Each row has a class, written after it.
-126; -358; -44; -8; 449; 17; 204; -363; 180; 120; 102; 370; 49; -110; -336; -172; 173; 93; 52; 305; -494; 159; 260; 40; -250; 35; -74; -206; 86; 259; 581; -380
rezo
-316; -366; 56; 83; 436; 16; -340; -303; 76; -15; -56; 503; -103; -147; -507; 127; 245; 203; -130; -432; -701; 103; 393; 476; 475; -92; 180; -286; -160; -72; 71; -261
dib
-465; -239; 139; 364; -26; -82; -253; 5; 154; 292; -77; 283; -381; -109; 160; 101; 462; 133; -25; -298; -332; -7; 396; 251; 455; 103; -75; -12; -249; -38; 240; -62
Mubu
32; -216; -40; 90; 474; 4; 237; -466; 234; 206; 175; 367; 67; -82; -248; -340; 198; 63; -29; 459; -467; 177; 93; 143; -226; -153; 21; 20; 149; 310; 533; -223
galoz
-120; -426; 33; -126; 420; -59; 22; -214; 131; 236; 286; 309; 23; -69; -455; -262; 19; 69; 130; 323; -461; 291; -155; -6; -124; -26; -68; 34; 168; 89; 336; -196
zupig
52; -221; -15; -24; 420; -71; 257; -565; 82; 151; -128; 370; 115; -54; -73; -256; 178; 346; -51; 391; -456; 232; 50; -180; -249; 196; 221; -84; 157; 320; 532; -266
Kobu
363; -10; -146; -402; 629; 142; 74; -285; -186; -153; -102; -319; -606; 23; -750; 16; 61; 151; -295; 122; -55; 329; 173; -25; 13; -290; 260; -303; -16; -17; -508; 269
Mubu
141; -65; -48; -201; 242; 22; -85; 9; -61; 10; -225; -268; -760; -86; -536; 117; 271; 182; -289; -69; 187; 420; 293; -83; 112; -100; 208; -430; -16; -23; -213; 324
zupig
-317; -154; 199; 342; 101; 26; -311; -32; 102; 385; 31; 330; -135; -118; 13; 202; 225; 258; 67; -283; -433; 168; 220; 382; 449; -37; -25; -205; -161; -66; 303; -133
rezo
-59; -238; -54; -128; 663; -195; 174; -354; 108; 190; 2; 359; 295; -110; -274; -88; 61; 100; 48; 418; -712; 230; -102; -175; -210; 49; -91; -150; 100; 167; 547; -326
Kobu
-41; -347; -13; -61; 685; -35; 205; -464; 100; 240; 83; 157; 76; 29; -501; -157; 118; 71; -24; 332; -695; 263; 37; -5; -108; -21; 2; -38; 190; 233; 386; -219
Kobu
-389; -355; 20; 217; 368; -191; -44; -170; -91; -125; -236; 657; -51; -76; -315; 79; 338; 173; -14; -117; -464; 3; 454; 323; 350; 65; 138; -409; 147; -188; 260; -130
zupig
391; -256; -373; -273; -291; 141; 42; -304; -235; -355; -300; -430; 310; 151; -66; 19; 50; 187; 291; -186; -321; 141; 253; 141; 27; -230; -200; 114; 26; -57; -296; -340
mogem
-90; -330; 10; 98; 458; -205; 262; -429; 144; 64; -117; 383; 154; -60; -319; -239; 123; -134; 58; 358; -615; 453; -34; -155; -69; 173; -41; -213; 288; 304; 899; -235
ribad
373; 39; -370; -281; -570; 144; 151; -181; -160; -240; 11; -184; 169; 203; 302; -191; 239; 438; 386; -16; 77; -75; -21; -101; 296; -324; -197; 365; 167; 19; -349; -55
galoz
412; -158; -352; -372; -224; 21; 334; -495; -334; -200; -225; -304; 107; 257; 89; -48; 170; 494; 181; -3; -395; 139; 90; 28; 219; -96; -47; 94; 243; 18; -251; -249
ribad
469; -222; -379; -351; -148; 44; 176; -147; -317; -340; -135; -458; 190; 175; -144; 98; 51; 51; 301; -132; -247; 98; 128; 158; 302; -275; -343; 227; 145; -113; -374; -210
Sak
197; -24; -222; -326; 416; 31; -81; 89; -118; 32; -30; -156; -556; -25; -622; 166; 84; 80; -292; 43; 126; 475; 71; -84; 45; -219; 112; -460; -82; -136; -266; 309
Mubu
253; -131; -387; -292; -346; -61; 54; -138; -223; -289; -77; -449; 243; 309; -101; -99; 77; 29; 241; -110; -45; 56; -19; 46; 377; -271; -266; 156; 267; -9; -486; 1
mogem
171; -16; -27; -141; 620; -17; 167; -252; -166; 24; -164; 19; -564; -86; -422; 203; 170; 134; -390; 26; -122; 379; 277; 125; 201; -79; 382; -318; -29; 8; -77; 94
rezo
-336; -349; -52; 99; 319; -314; -220; -267; -46; -192; -263; 338; -117; -114; -168; 77; 404; 265; -180; -269; -734; 69; 429; 177; 461; 123; 101; -358; -169; -41; 190; -210
Sak
170; -59; -312; -461; 632; -2; 198; -200; -110; -44; -112; -217; -279; -23; -634; 212; 87; 96; -206; 149; -184; 446; 220; -134; -51; -209; 170; -496; 44; -131; -405; 241
rezo
-382; -243; 152; 138; 15; 29; -306; -3; 137; 175; -88; 353; -281; -197; -99; 154; 175; 97; 28; -325; -421; 138; 212; 401; 592; -297; 9; -125; -157; -243; 296; 25
tonep
-241; -382; -33; -135; 628; -164; 191; -347; 89; 184; -187; 299; 102; 39; -465; -75; 50; 7; 157; 503; -469; 215; -4; -292; -217; -45; -67; -136; 143; 282; 498; -165
kepev
311; -191; -248; -294; -309; 137; 109; -300; -144; -360; 5; -560; 226; 113; -211; -126; 34; 152; 79; -220; -223; 39; 90; 270; 304; -301; -55; 69; 167; 52; -306; -190
kol
-410; -346; 13; 111; 107; -49; -63; -292; 51; -26; -112; 660; -219; -116; -193; 41; 143; 382; -39; -324; -563; 51; 416; 539; 527; -98; 101; -403; -56; -240; 144; -130
kol
411; -164; -342; -142; -80; 73; 146; -208; -217; -281; -232; -413; 264; 107; -10; 10; 185; 160; 199; -57; -102; 58; 228; 41; 313; -194; -250; 43; 135; 46; -292; -42
kol
-314; -86; 57; 193; -24; -180; -331; -3; 28; 125; -65; 345; -142; -99; 169; 151; 285; 325; 38; -384; -510; 34; 164; 165; 739; -178; -110; -36; -202; -129; 194; -55
kepev
184; -62; -231; -289; 108; 24; 137; -166; -34; 134; -217; -139; -552; 81; -313; 60; 171; 188; -277; 102; 210; 343; 171; -119; 29; -82; 246; -127; 72; 92; -250; 263
tonep
528; -271; -324; -269; -300; 81; 261; -192; -218; -40; -62; -504; 49; 254; 88; -141; 39; 119; 100; 78; 267; 6; 60; 143; 330; -71; -283; 261; 276; 112; -310; -40
tonep
58; 50; -90; -296; 319; -7; -13; 114; -36; 81; -82; -337; -704; 15; -601; 247; 148; -77; -217; -14; 99; 299; 49; -39; 185; -242; -23; -379; -6; -170; -328; 395
galoz
-101; -288; -37; -37; 575; -203; 166; -160; 153; 336; 200; 253; 128; -92; -258; -199; 145; 10; 70; 479; -464; 143; -36; -149; -137; 103; -79; 104; 202; 238; 507; -134
Mubu
115; -251; -130; -26; 570; -15; 25; -344; 117; 76; 2; 225; 164; -71; -399; -208; 112; 117; 54; 410; -395; 343; 104; -106; -126; -125; -79; -88; -11; 385; 357; -279
Lok
-381; -296; 70; 339; -81; -178; -124; -199; 187; 169; -144; 274; -232; -50; -101; 25; 415; 84; -43; -246; -432; 114; 419; 395; 358; 193; -92; -214; 8; 121; 358; -322
Lok
177; 61; -65; -235; 186; 104; 53; 91; -173; 157; -271; -335; -717; 85; -226; 253; 233; 222; -89; 56; 263; 285; 117; -347; 241; -107; 23; -260; 56; 15; -111; 477
rezo
-571; -124; 67; 205; -210; -160; -100; -168; 133; 182; -2; 439; -260; -38; 194; 6; 399; 408; 44; -305; -351; 131; 265; 125; 594; -98; 181; -79; -109; -40; 141; -7
kepev
93; 25; 20; -269; 318; 139; -98; -2; -36; 42; -51; -248; -788; -66; -655; 115; 235; 133; -196; -108; 169; 436; 178; 86; 363; -423; 227; -318; -67; -70; -342; 351
Kobu
-370; -305; 25; 320; 107; -132; -248; -111; 73; 101; -98; 496; -301; -38; -67; 33; 296; 200; -66; -253; -414; 66; 413; 374; 505; 18; -109; -235; -83; -116; 181; -72
Lok
-203; -181; 71; 327; -44; 27; -244; 85; 78; 201; -20; 381; -225; -121; 9; 124; 342; 211; 19; -251; -250; 93; 299; 326; 302; 122; -74; -208; 7; -158; 335; -99
Lok
48; -239; -91; -19; 507; -162; 10; -240; 150; 264; 218; 144; 182; -53; -525; -208; 142; 207; -5; 424; -631; 196; 99; 113; -243; -48; -110; -110; 151; 400; 467; -465
Lok
-190; -263; -49; -4; 334; -268; 44; -454; 64; 198; 104; 402; 104; -59; 25; -300; 246; 469; 64; 405; -477; 292; 19; -179; -59; -80; 150; 30; 58; 391; 453; -290
ribad
-377; -315; 40; 167; 446; -300; 18; -159; -145; 195; -158; 356; -152; -103; 38; 352; 339; 178; 162; -90; -559; 163; 305; 132; 498; 9; -108; -104; 94; -198; 235; -104
rezo
175; -272; -316; -256; -200; 9; 342; -545; -337; -303; -284; -359; 113; 246; 111; 39; 96; 431; 114; -108; -358; -71; 359; 86; 69; -166; -86; -14; 263; 22; -127; -287
mogem
-148; -176; -28; -28; 377; -104; 226; -294; 223; 137; -82; 383; 96; 38; -230; -220; 59; -169; 143; 417; -501; 85; -30; -202; -155; 106; -196; 10; 76; 267; 424; -142
rezo
-136; -405; 1; -33; 357; -267; 20; -373; 129; 50; 97; 201; 17; -51; -632; -300; -22; 94; 84; 232; -583; 408; 162; 108; -21; -60; 59; -122; 201; 286; 425; -322
rezo
156; -77; -52; -297; 358; 55; 91; -42; -92; 214; -131; -304; -701; 12; -542; 249; 159; 5; -237; 40; 56; 482; 36; -45; 156; -102; 129; -342; 148; -45; -63; 326
rezo
349; -180; -302; -364; -135; 224; 257; -580; -279; -345; -35; -391; 261; 264; -50; -30; -76; 239; 177; -178; -450; 156; 14; 192; 250; -365; 3; 254; 21; -34; -539; -252
Sak
-478; -253; 99; 249; 155; -202; -126; -232; 42; -2; -278; 596; -45; -166; 54; 140; 323; 225; 61; -279; -581; 160; 343; 183; 496; 55; 14; -466; -155; -133; 383; -161
dib
-244; -267; 18; 232; 295; -22; -260; -259; 120; 73; -143; 520; -86; -119; -332; 35; 249; 221; 28; -288; -661; 164; 481; 502; 430; -112; 39; -245; -148; -44; 142; -233
mogem
357; 171; -107; -174; 413; -20; 139; -124; -173; 169; -181; -212; -565; 14; -184; 101; 356; 318; -180; 230; 65; 466; 53; -333; 146; -133; 231; -108; 100; 182; -71; 340
ribad
61; 121; -164; -189; 296; -6; 0; -59; -125; -2; -190; -80; -424; 85; -309; 119; 354; 212; -176; 135; 302; 273; 56; -335; 59; -233; 186; -347; 109; 71; -237; 386
Kobu
586; -141; -222; -470; -56; 414; 146; -130; -222; -187; 106; -611; 97; 21; -394; -46; 97; 264; 303; -84; -184; 290; -10; 329; 487; -467; -49; 21; 101; -174; -516; 8
kol
129; 117; -23; -192; 233; 93; -131; 105; -83; 118; -146; -241; -722; 45; -342; 152; 64; 170; -264; -92; 156; 393; 104; -188; 417; -214; 196; -218; -229; 5; -289; 489
rezo
188; -96; -368; -327; -448; 43; 238; -354; -198; -312; -124; -196; 181; 407; -111; -162; 46; 137; 206; -140; -183; -35; -5; 196; 455; -425; -136; 228; 318; -49; -460; -37
Kobu
-322; -260; -44; 107; 390; -170; -201; -140; 84; -43; 10; 546; -113; -57; -425; 0; 306; 36; -197; -268; -590; 3; 342; 455; 553; -6; 109; -173; -169; -104; -58; -200
kepev
207; -20; -100; -345; 535; 30; 79; -251; -193; 2; -219; -20; -518; -119; -431; 142; 262; 430; -298; 100; 62; 409; 199; -62; 148; -168; 530; -399; 74; 84; -78; 176
mogem
-313; -303; 111; 223; 386; -23; -129; -318; 50; 249; -122; 308; -169; -162; -23; 229; 267; 382; -135; -342; -792; 187; 314; 224; 535; 75; 152; -124; -154; -60; 276; -81
kol
-35; -175; 133; 46; 647; -55; 286; -499; 79; 129; 69; 177; 114; -94; -185; -273; 210; 89; -5; 518; -650; 199; -159; -159; -182; 64; 100; -56; 111; 339; 523; -194
kol
-163; -288; -145; -5; 217; -93; 123; -398; 191; 45; 140; 584; 29; -26; -273; -309; 76; 181; 67; 236; -339; 353; 142; 2; 48; -165; 73; 119; 31; 366; 387; -348
Lok
-376; -275; -149; 109; 259; -171; -283; -173; 61; 77; -35; 550; -176; -79; -154; 113; 342; 442; -118; -401; -503; 83; 465; 162; 714; 16; 77; -186; -165; -41; -4; -59
Mubu
251; 120; 68; -209; 190; -41; -11; 163; -145; 31; -228; -367; -664; -62; -379; 134; 148; -24; -169; 66; 186; 445; -97; -235; 117; -67; 130; -258; 45; -93; -93; 392
zupig
222; -18; 21; -184; 561; 124; -81; -109; -50; 105; -151; -368; -496; -68; -616; 183; 195; 40; -290; -63; -97; 437; 127; 31; 317; -278; 184; -304; -53; 45; -112; 263
Kobu
83; 5; -214; -267; -440; -40; 143; -297; -194; -275; -108; -488; 347; 226; 165; -26; 8; 255; 265; -171; -255; -13; -53; -46; 283; -324; -123; 94; 196; -77; -354; -79
Kobu
-367; -261; 168; 208; 59; -67; -334; -29; 192; 203; 17; 378; -183; -128; -377; 50; 213; 13; -67; -368; -516; 191; 182; 605; 609; -200; 1; -226; -68; -92; 401; -183
Kobu
124; -176; -373; -261; -12; -180; 419; -626; -253; -356; -134; -375; 201; 288; -38; -53; 203; 194; 80; -12; -457; -31; 214; 103; 364; -233; -152; 42; 209; 72; -435; -248
galoz
259; -66; -322; -367; -489; -7; 234; -326; -253; -362; 43; -399; 205; 237; 106; -271; 170; 357; 271; -18; -97; 93; -77; -10; 379; -429; 21; 202; 318; -43; -396; 3
kepev
-53; -187; -104; -2; 423; -248; 278; -452; 178; 55; 18; 235; 196; -71; -251; -302; 272; 18; 102; 461; -528; 353; 48; -160; -43; -88; 36; 67; 69; 431; 471; -315
galoz
201; 73; -97; -391; 423; 63; -191; 193; -107; -35; -192; -470; -438; -96; -683; 222; 209; 63; -95; 64; 104; 333; 85; -240; 35; -293; 127; -396; 13; -13; -218; 346
mogem
-3; 46; -81; -204; 258; 3; -13; 60; -31; -44; 1; -276; -520; -24; -578; 95; 112; -13; -297; -32; -15; 361; 146; -41; 236; -381; 196; -372; 10; -73; -117; 369
tonep
187; 72; -18; -140; 169; -42; 49; 117; -160; 261; -178; -299; -829; 71; -119; 248; 250; 278; -146; -34; 256; 259; 116; -329; 348; -22; -16; -21; 8; 55; -137; 376
kepev
-323; -221; -13; -78; 578; -185; 247; -464; 67; -76; 122; 506; 147; 57; -440; -214; 36; 31; -106; 336; -498; -15; -87; -74; 6; -31; 143; -218; 259; 240; 472; -196
galoz
146; -121; -214; -285; -259; 136; 393; -583; -400; -351; -216; -316; 288; 294; 83; 90; 145; 409; 163; -213; -304; -2; 60; 9; 326; -232; 229; 26; 433; -1; -173; -121
dib
-404; -185; 57; 278; 401; -161; 3; -334; -29; -18; -225; 534; -85; -99; -79; 231; 372; 326; 8; -226; -655; 72; 411; 116; 472; 111; 48; -420; -50; -74; 356; -218
galoz
207; 2; 26; -271; 485; 165; -152; 119; -105; 187; -10; -371; -657; -31; -659; 176; 163; 116; -167; 33; 3; 350; 104; -1; 227; -284; 222; -145; -27; -47; -293; 388
rezo
-380; -318; -33; 186; 400; -175; -307; -34; 51; 301; -211; 457; 3; -190; -60; 292; 391; 316; 43; -127; -576; 228; 357; 239; 437; 66; 13; -319; -185; -176; 155; -118
Lok
-85; -324; 134; 66; 722; 61; 75; -353; 189; 273; 315; 72; 99; -212; -476; -139; 261; 157; -84; 200; -745; 229; 163; 83; -69; 18; 78; -143; 77; 291; 531; -329
zupig
-112; -310; -78; -96; 386; -238; 78; -476; 187; 37; 108; 650; 15; -94; -351; -440; 76; 271; 60; 338; -453; 419; 57; -80; 85; 61; 159; -85; -7; 357; 333; -320
rezo
-470; -198; 68; 225; 204; -141; -112; 15; 45; 160; -131; 502; -223; -85; -89; 237; 304; 105; -122; -277; -440; 47; 262; 139; 460; 39; 34; -273; 74; -207; 376; 101
zupig
